Here is a tiny trained network, its code and every weight. The questions are about switching its units off for an input and a class, where a switched-off unit gives its printed mean instead of its output.

import numpy as np


def w(rows, s, z=0):
    codes = np.array(rows[::2]) - 128.0
    scale = np.full(codes.shape[1], s)
    scale[-1] = z or s
    return codes * scale


def norm(h):
    return h / np.sqrt((h * h).mean(-1, keepdims=True) + 1e-5)


def f(y):
    return y / 2 * (1 + np.tanh(0.7978845608 * (y + 0.044715 * y**3)))


def log_softmax(a):
    a = a - a.max(-1, keepdims=True)
    return a - np.log(np.exp(a).sum(-1, keepdims=True))


def net(x, mask):
    res = np.array(x, float).reshape(1, 5) / 4 @ E
    u = 0
    for l in range(3):
        y = f(norm(res) @ A[l][:, :-1].T + A[l][:, -1])
        res = res + np.where(mask[u : u + 9], y, B[l][:, -1]) @ B[l][:, :-1]
        u += 9
    return log_softmax(norm(res)[-1] @ U[:, :-1].T + U[:, -1])


A, B = {}, {}
E = w([
[1,170,124,82,151,142,92,21,60],'x0',
[235,183,103,104,160,117,148,91,115],'x1',
[171,87,148,60,128,196,187,84,116],'x2',
[142,85,98,162,161,100,117,16,160],'x3',
[195,101,201,133,138,57,103,134,149],'x4',
],0.0068)
A[0] = w([
[204,148,18,194,69,51,183,112,170,65],'L0N0',
[149,113,43,152,94,133,117,129,184,36],'L0N1',
[127,57,96,36,123,200,106,137,119,73],'L0N2',
[131,127,170,56,112,98,68,84,125,83],'L0N3',
[183,100,92,133,202,104,159,121,177,92],'L0N4',
[71,140,198,139,115,136,131,253,148,179],'L0N5',
[145,83,99,156,213,164,188,61,111,154],'L0N6',
[197,69,171,145,158,54,72,75,169,222],'L0N7',
[140,185,82,176,153,40,68,130,142,7],'L0N8',
],0.0061,0.002)
B[0] = w([
[96,135,157,153,167,155,116,128,81,219],'L0N0',
[99,141,158,78,135,147,84,105,139,147],'L0N1',
[176,27,114,96,81,33,98,100,96,172],'L0N2',
[98,177,134,76,197,142,164,136,90,153],'L0N3',
[141,189,207,123,65,149,160,113,100,181],'L0N4',
[2,79,55,111,140,115,91,183,107,247],'L0N5',
[85,93,65,111,87,143,66,96,145,215],'L0N6',
[113,210,128,126,133,95,141,75,162,253],'L0N7',
[159,47,74,145,112,138,128,86,163,180],'L0N8',
],0.0068,0.004)
A[1] = w([
[72,155,151,59,179,58,125,161,5,201],'L1N0',
[117,61,158,147,141,1,86,182,226,40],'L1N1',
[229,178,234,155,112,58,158,168,172,21],'L1N2',
[120,66,103,99,113,195,94,69,211,9],'L1N3',
[206,163,153,164,179,80,175,53,105,217],'L1N4',
[42,194,178,91,111,208,85,126,86,224],'L1N5',
[124,214,82,245,196,90,71,81,94,253],'L1N6',
[102,168,154,72,104,187,132,26,28,226],'L1N7',
[66,87,167,167,94,124,123,217,121,100],'L1N8',
],0.0059,0.0017)
B[1] = w([
[181,162,208,134,188,56,209,173,159,204],'L1N0',
[241,147,217,139,169,102,221,76,138,176],'L1N1',
[125,163,134,178,3,201,236,110,10,165],'L1N2',
[129,190,19,83,119,90,94,77,75,159],'L1N3',
[52,60,178,211,45,156,159,164,121,206],'L1N4',
[228,208,115,90,136,201,198,167,111,202],'L1N5',
[113,110,179,79,210,148,91,201,230,234],'L1N6',
[135,199,126,120,171,42,85,206,206,254],'L1N7',
[201,41,120,26,101,184,221,200,132,191],'L1N8',
],0.0058,0.0059)
A[2] = w([
[124,77,32,87,93,125,117,213,156,205],'L2N0',
[143,163,135,186,88,185,135,147,1,137],'L2N1',
[162,95,112,186,129,182,134,51,182,109],'L2N2',
[97,141,115,172,149,91,62,87,186,92],'L2N3',
[134,52,148,112,82,146,94,189,127,170],'L2N4',
[195,97,137,116,102,84,193,138,61,249],'L2N5',
[145,20,255,236,126,120,161,170,171,59],'L2N6',
[60,120,121,94,156,130,94,127,70,125],'L2N7',
[85,87,55,92,118,151,45,82,5,34],'L2N8',
],0.0067,0.0019)
B[2] = w([
[139,87,117,53,96,134,122,127,90,254],'L2N0',
[168,97,141,163,106,146,140,130,128,154],'L2N1',
[123,129,141,93,180,102,141,197,165,155],'L2N2',
[114,103,155,137,119,120,146,165,155,192],'L2N3',
[98,133,119,106,103,142,65,195,120,182],'L2N4',
[11,135,134,135,124,151,156,114,163,213],'L2N5',
[153,215,105,82,169,122,117,101,67,248],'L2N6',
[185,144,142,104,96,90,145,130,108,149],'L2N7',
[187,118,87,184,141,138,160,100,125,159],'L2N8',
],0.011,0.0048)
U = w([
[135,231,200,107,223,83,151,146,164,135],'0',
[134,51,173,252,95,167,11,94,56,5],'1',
[92,73,93,45,87,143,118,242,86,145],'2',
[172,90,166,218,148,213,58,171,129,86],'3',
[165,153,196,218,25,202,217,128,103,133],'4',
[82,83,151,192,149,97,72,102,225,132],'5',
[223,83,19,150,108,120,119,56,99,124],'6',
],0.012,0.017)

Each question gives the input, the list of numbers given to net, and the class t.
The units are the neurons (one row each of A and B). Each row of codes is followed by its name. A weight is (code - 128) times the scale printed after its matrix; where a second scale follows, it is the last column's (A, B and U).
mask holds one flag per neuron, layer by layer. A switched-off neuron (its flag False) gives its mean, the last column of its row in B, instead of its output. The means were averaged over made-up inputs and are rounded, as every weight is.
A unit's drop is (log p(t) with every unit on - log p(t) with that unit switched off) / (log p(t) with every unit on - log p(t) with every unit switched off).
The circuit of an input: a set's keep is (log p(t) with only the set's units on - log p(t) with every unit switched off) / (log p(t) with every unit on - log p(t) with every unit switched off). Starting from the 12 units with the biggest drops (on a tie, the unit counted first), units are removed one at a time, each time the one whose removal leaves the highest keep (on an exact tie, the one counted first), for as long as the keep stays at least 0.8.
circuit, biggest first: the units of the circuit, biggest drop first
k most important neurons: the k neurons with the biggest drops, biggest first
k most important neurons of layer l: the k neurons of layer l with the biggest drops, biggest first
drop when u is switched off: that unit's drop, to one decimal
input [0,2,3,3,-2], class 6: most important neuron	L0N6
input [8,-5,-1,-3,-5], class 0: 2 most important neurons of layer 0	L0N6, L0N8
input [0,4,-5,0,-4], class 5: circuit, biggest first	L0N8, L1N8, L2N6
input [8,-7,-5,3,-2], class 0: 2 most important neurons of layer 1	L1N5, L1N4
input [4,7,3,3,-5], class 6: circuit, biggest first	L0N6, L2N8
input [-8,5,-7,6,2], class 4: 2 most important neurons	L1N2, L0N4
input [7,-5,7,-3,-1], class 0: circuit, biggest first	L1N0, L1N7
input [-4,8,7,6,6], class 4: circuit, biggest first	L1N2, L1N4
input [-8,-4,-5,8,5], class 0: 2 most important neurons of layer 2	L2N6, L2N2
input [-2,8,0,8,-2], class 5: 3 most important neurons	L0N6, L2N6, L1N4
input [5,4,-5,4,-6], class 5: circuit, biggest first	L2N6, L1N8
input [-5,-5,3,5,-1], class 5: 2 most important neurons	L1N3, L2N6
input [-5,6,4,7,-1], class 0: 2 most important neurons	L2N2, L0N6
input [-7,0,5,6,-3], class 4: circuit, biggest first	L0N4
input [-6,0,8,5,-5], class 6: 4 most important neurons	L0N6, L1N3, L2N8, L1N6
input [0,-6,4,1,-5], class 6: 3 most important neurons	L2N8, L1N3, L1N6
input [-6,5,8,-8,2], class 4: 2 most important neurons of layer 1	L1N2, L1N6
input [2,-8,4,6,-6], class 6: drop when L2N8 is switched off	0.2
input [0,-5,2,3,6], class 0: drop when L2N6 is switched off	0.2
input [-8,4,6,-5,7], class 4: circuit, biggest first	L1N2
input [0,4,1,6,1], class 5: drop when L2N6 is switched off	0.3
input [7,-7,-4,2,3], class 0: drop when L2N0 is switched off	0.0
